Here is a tiny trained network, its code and every weight. The questions are about switching its units off for an input and a class, where a switched-off unit gives its printed mean instead of its output.

import numpy as np


def w(rows, s, z=0):
    codes = np.array(rows[::2]) - 128.0
    scale = np.full(codes.shape[1], s)
    scale[-1] = z or s
    return codes * scale


def f(y):
    return y / 2 * (1 + np.tanh(0.7978845608 * (y + 0.044715 * y**3)))


def log_softmax(a):
    a = a - a.max(-1, keepdims=True)
    return a - np.log(np.exp(a).sum(-1, keepdims=True))


def net(x, mask):
    res = np.array(x, float).reshape(1, 5) / 4 @ E
    y = f(res @ A[0][:, :-1].T + A[0][:, -1])
    res = res + np.where(mask, y, B[0][:, -1]) @ B[0][:, :-1]
    return log_softmax(res[-1] @ U[:, :-1].T + U[:, -1])


A, B = {}, {}
E = w([
[182,29,90,141,73,40,154,229,202],'x0',
[54,33,81,192,34,193,51,155,178],'x1',
[70,80,2,75,167,69,94,191,89],'x2',
[167,135,121,39,141,53,84,115,181],'x3',
[219,146,86,237,183,94,228,207,105],'x4',
],0.0085)
A[0] = w([
[138,246,166,102,181,155,117,72,96,254],'n1',
[98,207,117,52,161,139,96,118,81,104],'n2',
[151,32,105,155,99,137,97,182,161,252],'n3',
[181,68,83,58,162,53,122,193,101,177],'n4',
[175,170,210,160,164,147,174,116,125,150],'n5',
[91,67,158,127,121,137,96,163,157,149],'n6',
[83,107,132,197,71,175,71,73,152,164],'n7',
[104,170,147,119,130,141,67,97,101,163],'n8',
[148,114,113,107,136,100,181,175,85,184],'n9',
[156,244,240,137,158,158,160,108,115,179],'n10',
[74,78,180,153,66,174,82,80,140,182],'n11',
[107,80,124,133,67,162,86,101,117,175],'n12',
[146,113,82,175,124,109,209,217,128,175],'n13',
[154,60,121,179,108,150,151,144,85,207],'n14',
[104,111,66,65,173,122,67,105,115,214],'n15',
[107,87,94,25,93,70,114,156,143,163],'n16',
[156,121,99,51,125,69,181,123,117,188],'n17',
],0.011,0.0055)
B[0] = w([
[117,241,162,90,194,39,172,39,120,248],'n1',
[81,161,152,105,183,22,86,87,50,196],'n2',
[129,61,85,128,55,141,163,217,152,202],'n3',
[118,54,173,228,55,168,99,85,202,207],'n4',
[248,163,141,107,148,128,167,102,148,197],'n5',
[113,115,132,159,92,166,111,152,89,161],'n6',
[75,177,109,28,139,157,110,222,101,203],'n7',
[114,210,96,62,179,142,119,120,99,183],'n8',
[134,89,161,190,120,57,155,124,163,179],'n9',
[198,213,254,93,157,98,173,116,117,235],'n10',
[133,163,172,43,131,202,92,167,119,209],'n11',
[116,133,86,81,95,226,15,221,94,181],'n12',
[150,91,76,194,112,34,205,164,137,212],'n13',
[133,137,72,81,198,139,206,207,157,180],'n14',
[18,96,67,137,162,105,108,24,70,198],'n15',
[117,73,187,183,99,211,43,78,87,189],'n16',
[186,59,220,198,108,154,117,55,173,183],'n17',
],0.0081,0.018)
U = w([
[157,90,76,180,118,78,174,201,181,191],'0',
[75,147,127,87,119,210,73,225,89,192],'1',
[250,212,218,117,164,107,149,78,117,166],'2',
[117,48,173,195,85,167,78,76,149,106],'3',
[39,186,124,112,179,102,94,70,61,3],'4',
],0.011,0.002)

Each question gives the input, the list of numbers given to net, and the class t.
The units are the neurons (one row each of A and B). Each row of codes is followed by its name. A weight is (code - 128) times the scale printed after its matrix; where a second scale follows, it is the last column's (A, B and U).
mask holds one flag per neuron, in row order. A switched-off neuron (its flag False) gives its mean, the last column of its row in B, instead of its output. The means were averaged over made-up inputs and are rounded, as every weight is.
A unit's drop is (log p(t) with every unit on - log p(t) with that unit switched off) / (log p(t) with every unit on - log p(t) with every unit switched off).
The circuit of an input: a set's keep is (log p(t) with only the set's units on - log p(t) with every unit switched off) / (log p(t) with every unit on - log p(t) with every unit switched off). Starting from the 12 units with the biggest drops (on a tie, the unit counted first), units are removed one at a time, each time the one whose removal leaves the highest keep (on an exact tie, the one counted first), for as long as the keep stays at least 0.8.
circuit, biggest first: the units of the circuit, biggest drop first
k most important neurons: the k neurons with the biggest drops, biggest first
drop of u: that unit's drop, to one decimal
input [-1,1,1,2,2], class 0: 2 most important neurons => (n16; n10)
input [-4,4,-6,-6,-1], class 1: most important neuron => (n7)
input [3,-3,-3,1,-8], class 4: circuit, biggest first => (n5; n10)
input [5,6,-1,0,1], class 1: 2 most important neurons => (n12; n7)
input [1,5,8,-3,1], class 0: 2 most important neurons => (n13; n3)
input [-1,-2,2,6,4], class 3: 2 most important neurons => (n4; n10)
input [1,1,2,5,-7], class 3: 2 most important neurons => (n16; n1)
input [8,8,5,7,2], class 3: 2 most important neurons => (n16; n4)
input [6,-6,4,5,7], class 3: 2 most important neurons => (n4; n17)
input [-3,-6,5,-3,-1], class 4: 3 most important neurons => (n15; n2; n5)
input [-8,5,-5,4,-3], class 4: 2 most important neurons => (n1; n7)
input [-6,-7,7,8,2], class 4: 2 most important neurons => (n15; n2)
input [-3,3,0,-5,7], class 0: drop of n1 => 0.0
input [4,-5,8,-7,2], class 0: circuit, biggest first => (n13)
input [5,8,8,6,2], class 3: drop of n16 => 0.3
input [-3,5,4,7,-6], class 1: drop of n12 => 0.2
